Below is a small trained network, with its code and all its weights. Each question gives an input and a class and asks what happens when units are switched off, that is, made to give their printed mean instead of their output.

import numpy as np


def w(rows, s, z=0):
    codes = np.array(rows[::2]) - 128.0
    scale = np.full(codes.shape[1], s)
    scale[-1] = z or s
    return codes * scale


def norm(h):
    return h / np.sqrt((h * h).mean(-1, keepdims=True) + 1e-5)


def f(y):
    return np.maximum(y, 0)


def log_softmax(a):
    a = a - a.max(-1, keepdims=True)
    return a - np.log(np.exp(a).sum(-1, keepdims=True))


def net(x, mask):
    res = np.array(x, float).reshape(1, 4) / 4 @ E
    u = 0
    for l in range(3):
        y = f(norm(res) @ A[l][:, :-1].T + A[l][:, -1])
        res = res + np.where(mask[u : u + 3], y, B[l][:, -1]) @ B[l][:, :-1]
        u += 3
    return log_softmax(norm(res)[-1] @ U[:, :-1].T + U[:, -1])


A, B = {}, {}
E = w([
[47,172,208,189,110,21,144,106,189,212],'x0',
[118,145,122,127,119,139,121,135,123,131],'x1',
[132,169,254,91,173,72,181,218,173,228],'x2',
[135,119,119,131,132,113,132,126,131,134],'x3',
],0.0096)
A[0] = w([
[2,158,153,115,116,85,101,39,96,110,59],'L0N1',
[3,138,182,253,105,87,152,33,130,167,127],'L0N2',
[52,122,151,245,117,68,18,77,173,123,3],'L0N3',
],0.0055,0.004)
B[0] = w([
[172,154,76,163,169,141,30,78,158,72,179],'L0N1',
[34,122,153,214,100,1,139,122,189,115,255],'L0N2',
[140,211,69,159,164,43,60,189,140,102,196],'L0N3',
],0.0096,0.0083)
A[1] = w([
[216,192,175,55,254,139,158,244,78,212,7],'L1N1',
[243,211,167,88,192,140,181,208,116,183,40],'L1N2',
[44,92,176,159,45,85,188,137,77,210,3],'L1N3',
],0.0059,0.0046)
B[1] = w([
[130,110,119,41,201,59,52,193,233,181,255],'L1N1',
[178,106,91,129,174,205,75,241,184,212,228],'L1N2',
[69,144,254,3,30,139,193,111,84,126,183],'L1N3',
],0.0091,0.0047)
A[2] = w([
[162,104,145,94,145,236,153,180,229,217,3],'L2N1',
[69,146,254,131,34,93,245,222,96,198,26],'L2N2',
[57,199,208,108,69,44,243,177,106,255,85],'L2N3',
],0.0075,0.0051)
B[2] = w([
[100,124,113,199,150,109,122,181,102,149,190],'L2N1',
[131,172,229,69,134,197,247,34,108,177,218],'L2N2',
[161,149,144,55,19,213,201,100,44,133,254],'L2N3',
],0.011,0.0086)
U = w([
[195,89,45,141,106,201,95,66,58,43,213],'0',
[56,206,71,240,71,1,53,44,202,85,1],'1',
[202,92,113,50,203,165,72,241,191,203,34],'2',
[77,196,215,75,66,109,205,74,140,204,232],'3',
],0.0097,0.0028)

Each question gives the input, the list of numbers given to net, and the class t.
The units are the neurons (one row each of A and B). Each row of codes is followed by its name. A weight is (code - 128) times the scale printed after its matrix; where a second scale follows, it is the last column's (A, B and U).
mask holds one flag per neuron, layer by layer. A switched-off neuron (its flag False) gives its mean, the last column of its row in B, instead of its output. The means were averaged over made-up inputs and are rounded, as every weight is.
A unit's drop is (log p(t) with every unit on - log p(t) with that unit switched off) / (log p(t) with every unit on - log p(t) with every unit switched off).
The circuit of an input: a set's keep is (log p(t) with only the set's units on - log p(t) with every unit switched off) / (log p(t) with every unit on - log p(t) with every unit switched off). Starting from all 9 units, units are removed one at a time, each time the one whose removal leaves the highest keep (on an exact tie, the one counted first), for as long as the keep stays at least 0.8.
units of the circuit, in order: the units of the circuit, biggest drop first
k most important neurons: the k neurons with the biggest drops, biggest first
drop when u is switched off: that unit's drop, to one decimal
input [7,2,-1,-6], class 1: most important neuron -> (L0N1)
input [-3,-7,0,-5], class 0: 4 most important neurons -> (L0N3 L1N1 L0N2 L1N2)
input [-1,-3,-1,-7], class 0: 4 most important neurons -> (L0N2 L1N1 L2N2 L1N2)
input [0,-4,5,-5], class 2: units of the circuit, in order -> (L0N2 L1N2)
input [0,-6,-1,4], class 0: units of the circuit, in order -> (L0N2 L1N1)
input [-2,1,0,5], class 0: units of the circuit, in order -> (L1N1 L2N2)
input [-1,-2,0,-7], class 0: 2 most important neurons -> (L0N3 L1N1)
input [8,-5,0,0], class 1: units of the circuit, in order -> (L0N3 L0N1)
input [-5,7,1,-7], class 2: 3 most important neurons -> (L0N2 L0N1 L2N3)
input [0,-7,0,3], class 0: 4 most important neurons -> (L1N1 L2N2 L0N2 L0N3)
input [-2,-4,-1,-4], class 0: 4 most important neurons -> (L0N2 L1N1 L1N2 L2N2)
input [0,-4,3,5], class 2: drop when L0N2 is switched off -> 1.6
input [8,8,0,8], class 1: drop when L0N2 is switched off -> -0.2
input [-1,2,4,0], class 2: drop when L2N2 is switched off -> 0.0
input [0,-1,-2,-3], class 0: units of the circuit, in order -> (L0N2)
input [-2,1,0,-3], class 0: units of the circuit, in order -> (L1N1 L2N2)
input [-2,6,7,6], class 2: drop when L0N2 is switched off -> 1.6
input [-1,-5,0,-5], class 0: units of the circuit, in order -> (L1N1 L0N2)
input [-1,3,8,-3], class 2: units of the circuit, in order -> (L0N2 L1N2)
input [1,6,-4,-7], class 1: units of the circuit, in order -> (L2N3)
